Look-ups in named tables: a row name and a column name give one cell, copied from the table.

Table tevura
|  | kez | mipu | fodipu | tipa | zefilof |
|---|---|---|---|---|---|
| kud | 2918 | 892 | 3086 | 2692 | 3826 |
| dad | 2732 | 3457 | 4562 | 7428 | 6550 |
| luze | 5275 | 6391 | 6881 | 2759 | 4035 |
| gitagu | 4250 | 8951 | 5742 | 1398 | 6836 |
| nizenu | 2541 | 3228 | 7122 | 1482 | 973 |
| geg | 611 | 7890 | 6245 | 6603 | 1973 |
| dobenen | 7656 | 7902 | 5334 | 6808 | 8401 |
| lon | 2802 | 3371 | 1367 | 4214 | 5268 |
| gasatig | 7303 | 5455 | 6398 | 6388 | 404 |
| savudap | 8472 | 1286 | 3847 | 6437 | 3523 |
| totebin | 6269 | 5053 | 2614 | 3647 | 8066 |
| nul | 6819 | 7823 | 6832 | 7282 | 4577 |

geg, tipa: 6603
savudap, tipa: 6437
kud, tipa: 2692
nizenu, tipa: 1482
gitagu, zefilof: 6836
nizenu, mipu: 3228
savudap, fodipu: 3847
geg, fodipu: 6245
gitagu, kez: 4250
luze, zefilof: 4035
totebin, fodipu: 2614
totebin, mipu: 5053
gasatig, mipu: 5455
dad, mipu: 3457
Row with the largest zefilof: dobenen

Table sarubo
	vivize	zenosi
lofol	5.852	4.054
fav	8.155	6.028
rek	8.766	6.550
fos	7.864	6.589
gov	0.091	2.585
lezadi	7.700	6.283
dunager	3.808	7.401
damolo	5.565	5.076
zalinod	5.569	3.858
mevapi	3.311	7.134
pekime	6.932	6.706
bab	5.712	3.810

rek, vivize -> 8.766
bab, zenosi -> 3.810
bab, vivize -> 5.712
lofol, vivize -> 5.852
fos, zenosi -> 6.589
zalinod, zenosi -> 3.858
lofol, zenosi -> 4.054
damolo, zenosi -> 5.076

Table suv
         vufefab  mebus  kofan
vobogon      1.9   10.0    9.6
dasi         1.9    2.0    9.5
duti         2.0    1.9    9.2
safus        1.9    1.9    9.9
vomor        1.9    9.0    9.7
tefi         2.0    1.9    9.9
fegudez      1.8   10.0    9.7
gog          1.9    2.0    9.7

What is the kofan of safus in suv? 9.9
What is the mebus of vomor in suv? 9.0
What is the kofan of vobogon in suv? 9.6
What is the kofan of tefi in suv? 9.9
What is the mebus of dasi in suv? 2.0
What is the vufefab of dasi in suv? 1.9
What is the vufefab of vobogon in suv? 1.9
What is the mebus of gog in suv? 2.0
What is the kofan of fegudez in suv? 9.7
What is the vufefab of gog in suv? 1.9
What is the vufefab of vomor in suv? 1.9
What is the mebus of tefi in suv? 1.9
What is the vufefab of fegudez in suv? 1.8

lupi.tsv
	kavo	bifu	befol	puf	peza	sez	vob	nodet	mutatiz
moduzuv	91	111	40	74	115	76	96	86	99
bib	106	100	206	123	115	69	95	62	99
nokitik	134	39	152	169	82	49	103	136	99
vug	156	101	60	110	82	122	80	83	99
barote	172	78	52	96	127	87	105	95	99
mikin	63	72	28	97	88	64	123	183	99

What is the sez of vug in lupi? 122
What is the puf of nokitik in lupi? 169
What is the vob of bib in lupi? 95
What is the nodet of bib in lupi? 62
What is the befol of vug in lupi? 60
What is the kavo of barote in lupi? 172
What is the peza of barote in lupi? 127
What is the kavo of mikin in lupi? 63
What is the kavo of nokitik in lupi? 134
What is the peza of nokitik in lupi? 82
What is the befol of mikin in lupi? 28
What is the vob of barote in lupi? 105
What is the mutatiz of mikin in lupi? 99
What is the befol of barote in lupi? 52
What is the bifu of moduzuv in lupi? 111
What is the nodet of nokitik in lupi? 136
What is the bifu of barote in lupi? 78
Row with the largest puf: nokitik

